Below are the code and all the weights of a small trained network. Each question names an input and a target symbol and asks about switching units off, where a switched-off unit gives its printed mean instead of its output.

import numpy as np


def w(rows, s, z=0):
    codes = np.array(rows[::2]) - 128.0
    scale = np.full(codes.shape[1], s)
    scale[-1] = z or s
    return codes * scale


def norm(h):
    return h / np.sqrt((h * h).mean(-1, keepdims=True) + 1e-5)


def f(y):
    return np.maximum(y, 0)


def softmax(a):
    e = np.exp(a - a.max(-1, keepdims=True))
    return e / e.sum(-1, keepdims=True)


def log_softmax(a):
    a = a - a.max(-1, keepdims=True)
    return a - np.log(np.exp(a).sum(-1, keepdims=True))


def net(x, mask):
    ids = ['αβδζηλμξπστφψω'.index(c) for c in x.split()]
    T = len(ids)
    res = E[ids] + P[:T]
    r = norm(res)
    for j in range(3):
        rows = slice(4 * j, 4 * j + 4)
        q, k, v = (r @ M[0][rows].T for M in (Q, K, V))
        z = softmax(np.where(np.tri(T) > 0, q @ k.T / 4**0.5, -1e9)) @ v
        o = O[0][rows]
        res = res + np.where(mask[j], z, o[:, -1]) @ o[:, :-1]
    y = f(norm(res) @ A[0][:, :-1].T + A[0][:, -1])
    res = res + np.where(mask[3:11], y, B[0][:, -1]) @ B[0][:, :-1]
    return log_softmax(norm(res)[-1] @ U[:, :-1].T + U[:, -1])


Q, K, V, O, A, B = {}, {}, {}, {}, {}, {}
E = w([
[111,49,117,122],'α',
[6,109,66,193],'β',
[184,110,110,107],'δ',
[209,104,130,133],'ζ',
[82,184,149,143],'η',
[130,170,75,107],'λ',
[64,70,228,114],'μ',
[45,130,130,126],'ξ',
[145,121,144,27],'π',
[180,147,140,140],'σ',
[82,157,157,150],'τ',
[172,58,115,123],'φ',
[85,100,109,93],'ψ',
[150,184,238,160],'ω',
],0.023)
P = w([
[34,179,138,105],'0',
[79,131,129,109],'1',
[126,137,171,138],'2',
[166,111,115,97],'3',
[178,124,122,87],'4',
[144,150,104,66],'5',
[253,103,116,70],'6',
],0.007)
Q[0] = w([
[108,124,189,94],'H1',
[130,80,81,248],'H1',
[121,162,132,70],'H1',
[145,119,85,209],'H1',
[163,199,116,147],'H2',
[73,171,131,127],'H2',
[123,66,136,134],'H2',
[99,89,95,149],'H2',
[192,139,130,157],'H3',
[55,77,142,204],'H3',
[75,76,106,70],'H3',
[53,75,124,106],'H3',
],0.014)
K[0] = w([
[144,97,163,44],'H1',
[110,98,42,212],'H1',
[191,80,179,123],'H1',
[119,126,84,195],'H1',
[192,190,55,163],'H2',
[151,112,97,48],'H2',
[180,97,168,125],'H2',
[152,157,183,140],'H2',
[149,150,184,133],'H3',
[150,112,88,250],'H3',
[147,186,83,102],'H3',
[93,106,60,172],'H3',
],0.012)
V[0] = w([
[177,58,147,230],'H1',
[132,160,60,161],'H1',
[111,144,162,215],'H1',
[91,126,151,187],'H1',
[74,96,122,175],'H2',
[141,103,29,167],'H2',
[77,164,51,105],'H2',
[93,100,100,69],'H2',
[125,86,145,251],'H3',
[107,152,75,212],'H3',
[147,161,136,173],'H3',
[102,108,198,131],'H3',
],0.013)
O[0] = w([
[99,97,112,207,30],'H1',
[173,148,33,180,111],'H1',
[111,156,156,197,90],'H1',
[114,112,114,171,103],'H1',
[113,117,77,254,97],'H2',
[224,128,45,175,113],'H2',
[172,99,76,114,223],'H2',
[123,73,131,117,189],'H2',
[76,138,27,178,3],'H3',
[233,109,38,182,108],'H3',
[140,179,93,196,108],'H3',
[71,66,198,166,104],'H3',
],0.0084,0.0055)
A[0] = w([
[107,94,35,170,94],'N1',
[16,72,201,135,156],'N2',
[176,70,111,10,237],'N3',
[161,199,202,71,18],'N4',
[82,158,86,29,92],'N5',
[66,163,189,212,3],'N6',
[48,115,160,105,86],'N7',
[55,138,2,141,102],'N8',
],0.0092,0.0059)
B[0] = w([
[90,81,4,87,139],'N1',
[134,61,54,202,178],'N2',
[215,118,118,235,247],'N3',
[70,150,126,100,149],'N4',
[254,148,115,73,157],'N5',
[166,180,120,138,134],'N6',
[223,75,170,158,148],'N7',
[75,14,31,42,142],'N8',
],0.0075,0.014)
U = w([
[94,80,102,146,68],'α',
[98,128,17,186,212],'β',
[126,125,135,57,25],'δ',
[135,153,157,129,67],'ζ',
[90,184,119,175,105],'η',
[247,152,54,140,161],'λ',
[57,2,221,117,135],'μ',
[84,97,105,122,82],'ξ',
[119,114,124,130,3],'π',
[105,211,192,89,132],'σ',
[92,144,124,170,86],'τ',
[128,79,103,152,24],'φ',
[115,51,174,33,138],'ψ',
[123,153,209,186,111],'ω',
],0.0099,0.0057)

Each question gives the input, a string of symbols that net reads in full, and the target symbol t.
The units are the heads (4 rows each of Q, K, V and O) and the neurons (one row each of A and B). Each row of codes is followed by its name. A weight is (code - 128) times the scale printed after its matrix; where a second scale follows, it is the last column's (O, A, B and U).
mask holds one flag per unit, heads first, then neurons. A switched-off unit (its flag False) gives its mean, the last column of its rows in O or B, instead of its output. The means were averaged over made-up inputs and are rounded, as every weight is.
A unit's drop is (log p(t) with every unit on - log p(t) with that unit switched off) / (log p(t) with every unit on - log p(t) with every unit switched off).
The circuit of an input: a set's keep is (log p(t) with only the set's units on - log p(t) with every unit switched off) / (log p(t) with every unit on - log p(t) with every unit switched off). Starting from all 11 units, units are removed one at a time, each time the one whose removal leaves the highest keep (on an exact tie, the one counted first), for as long as the keep stays at least 0.8.
circuit, biggest first: the units of the circuit, biggest drop first
unit that matters most: the unit with the biggest drop
k most important neurons: the k neurons with the biggest drops, biggest first
which heads matter: for each layer, one digit per head in row order, 1 if its drop is at least 0.15 and else 0, layers parted by /
drop of u: that unit's drop, to one decimal
input β σ φ, target β: unit that matters most : H3
input ζ φ ζ μ σ ψ, target μ: which heads matter : 110
input ζ β σ, target β: which heads matter : 111
input τ β η, target β: which heads matter : 001
input π ζ μ φ τ, target ψ: which heads matter : 100
input ζ μ ζ φ, target μ: circuit, biggest first : [H2 H3]
input λ λ η, target λ: which heads matter : 010
input μ β σ μ μ σ, target μ: which heads matter : 001
input ζ ψ μ ξ β α, target β: 2 most important neurons : [N2 N1]
input λ μ δ μ μ σ, target μ: which heads matter : 101
input η ζ μ μ δ, target μ: circuit, biggest first : [H3 H2]
input σ δ σ, target σ: circuit, biggest first : [H2 N3 H3 N4]
input η δ μ ψ, target μ: which heads matter : 010
input λ δ ξ, target λ: unit that matters most : N3
input λ ψ ξ, target λ: which heads matter : 000
input η ξ λ ζ μ π δ, target ψ: which heads matter : 001
input φ σ λ ζ σ α, target λ: drop of N3 : 0.1
input σ τ η λ λ α, target λ: drop of H1 : 0.1
input β λ π φ λ σ, target ψ: drop of H3 : 1.0
input λ μ π ζ, target ψ: circuit, biggest first : [H3]
